Below are the code and all the weights of a small trained network. Each question names an input and a target symbol and asks about switching units off, where a switched-off unit gives its printed mean instead of its output.

import numpy as np


def w(rows, s, z=0):
    codes = np.array(rows[::2]) - 128.0
    scale = np.full(codes.shape[1], s)
    scale[-1] = z or s
    return codes * scale


def f(y):
    return np.maximum(y, 0)


def softmax(a):
    e = np.exp(a - a.max(-1, keepdims=True))
    return e / e.sum(-1, keepdims=True)


def log_softmax(a):
    a = a - a.max(-1, keepdims=True)
    return a - np.log(np.exp(a).sum(-1, keepdims=True))


def net(x, mask):
    ids = ['ΓΔΛΣαηξτ'.index(c) for c in x.split()]
    T = len(ids)
    res = E[ids] + P[:T]
    q, k, v = (res @ M[0].T for M in (Q, K, V))
    z = softmax(np.where(np.tri(T) > 0, q @ k.T / 2**0.5, -1e9)) @ v
    res = res + np.where(mask[0], z, O[0][:, -1]) @ O[0][:, :-1]
    y = f(res @ A[0][:, :-1].T + A[0][:, -1])
    res = res + np.where(mask[1:13], y, B[0][:, -1]) @ B[0][:, :-1]
    return log_softmax(res[-1] @ U[:, :-1].T + U[:, -1])


Q, K, V, O, A, B = {}, {}, {}, {}, {}, {}
E = w([
[164,101,186,106],'Γ',
[110,80,150,92],'Δ',
[125,119,157,43],'Λ',
[84,46,136,204],'Σ',
[106,89,47,12],'α',
[252,58,86,228],'η',
[56,2,23,75],'ξ',
[154,162,59,122],'τ',
],0.019)
P = w([
[157,52,147,2],'0',
[104,105,120,67],'1',
[105,127,113,81],'2',
[131,134,107,92],'3',
[152,131,93,99],'4',
[169,122,79,109],'5',
[194,121,61,117],'6',
[204,115,60,113],'7',
[202,123,64,108],'8',
],0.0097)
Q[0] = w([
[93,42,78,92],'h0',
[118,254,106,200],'h0',
],0.0094)
K[0] = w([
[182,150,16,133],'h0',
[69,153,254,38],'h0',
],0.0083)
V[0] = w([
[245,196,187,144],'h0',
[111,130,243,255],'h0',
],0.0072)
O[0] = w([
[23,195,254,154,12],'h0',
[225,54,200,254,6],'h0',
],0.0094,0.0023)
A[0] = w([
[152,242,152,139,225],'n0',
[130,171,86,75,117],'n1',
[140,71,73,135,194],'n2',
[160,175,248,161,153],'n3',
[134,119,72,167,83],'n4',
[62,227,64,131,195],'n5',
[137,115,175,52,181],'n6',
[211,245,146,130,172],'n7',
[106,135,142,163,254],'n8',
[93,105,176,122,91],'n9',
[69,182,122,161,195],'n10',
[59,98,112,156,102],'n11',
],0.013,0.0055)
B[0] = w([
[177,144,80,1,132],'n0',
[118,143,136,113,181],'n1',
[171,156,113,125,250],'n2',
[188,152,155,131,152],'n3',
[90,136,202,115,177],'n4',
[131,132,140,196,166],'n5',
[90,69,154,170,164],'n6',
[41,197,168,75,140],'n7',
[158,163,133,118,163],'n8',
[146,78,98,133,146],'n9',
[160,146,151,111,144],'n10',
[122,197,100,117,167],'n11',
],0.014,0.018)
U = w([
[116,87,206,158,104],'Γ',
[126,87,163,39,27],'Δ',
[77,107,155,147,87],'Λ',
[236,89,124,132,183],'Σ',
[97,117,81,132,123],'α',
[155,171,255,121,51],'η',
[161,160,105,37,28],'ξ',
[84,197,177,138,254],'τ',
],0.0096,0.0049)

Each question gives the input, a string of symbols that net reads in full, and the target symbol t.
The units are the heads (2 rows each of Q, K, V and O) and the neurons (one row each of A and B). Each row of codes is followed by its name. A weight is (code - 128) times the scale printed after its matrix; where a second scale follows, it is the last column's (O, A, B and U).
mask holds one flag per unit, heads first, then neurons. A switched-off unit (its flag False) gives its mean, the last column of its rows in O or B, instead of its output. The means were averaged over made-up inputs and are rounded, as every weight is.
A unit's drop is (log p(t) with every unit on - log p(t) with that unit switched off) / (log p(t) with every unit on - log p(t) with every unit switched off).
The circuit of an input: a set's keep is (log p(t) with only the set's units on - log p(t) with every unit switched off) / (log p(t) with every unit on - log p(t) with every unit switched off). Starting from the 12 units with the biggest drops (on a tie, the unit counted first), units are removed one at a time, each time the one whose removal leaves the highest keep (on an exact tie, the one counted first), for as long as the keep stays at least 0.8.
units of the circuit, in order: the units of the circuit, biggest drop first
top k neurons: the k neurons with the biggest drops, biggest first
drop of u: that unit's drop, to one decimal
input Σ τ ξ, target τ: units of the circuit, in order => (n5, h0, n1)
input α Σ ξ ξ τ Σ α, target τ: units of the circuit, in order => (n5, h0)
input Λ Δ Σ Γ, target Σ: units of the circuit, in order => (h0)
input α Σ Σ Σ Δ α η Σ Λ, target Δ: top 3 neurons => (n0, n2, n6)
input η Σ η Δ ξ η Σ η, target η: units of the circuit, in order => (n7, h0)
input Δ Δ Δ α, target α: units of the circuit, in order => (n5, h0)
input η Σ Σ Σ Σ Γ Δ η Σ, target η: top 4 neurons => (n3, n10, n8, n2)
input Σ Λ Σ τ α, target τ: units of the circuit, in order => (h0, n5)
input α Γ Δ, target α: top 3 neurons => (n5, n4, n6)
input Σ Γ Σ ξ Σ τ, target τ: top 4 neurons => (n7, n5, n4, n9)
input Δ ξ ξ Γ, target ξ: top 2 neurons => (n1, n2)
input η Δ Δ, target Γ: top 3 neurons => (n6, n2, n9)
input Σ ξ η Δ, target Γ: top 2 neurons => (n2, n6)
input η Λ Σ Σ Δ Σ Σ η Λ, target η: top 4 neurons => (n3, n6, n7, n10)
input Δ η τ ξ ξ ξ Σ ξ η, target ξ: top neuron => (n7)
input Σ Σ Δ ξ Σ ξ ξ Σ, target ξ: drop of h0 => 0.6
input Σ Δ Λ Λ Σ Σ Λ, target Σ: drop of h0 => 1.4
input Σ Σ Δ Δ ξ, target ξ: drop of h0 => 0.5
input Σ Σ Σ Σ, target Σ: drop of n2 => 0.1
input Σ Σ Δ Σ Γ η Δ Σ, target η: top neuron => (n3)
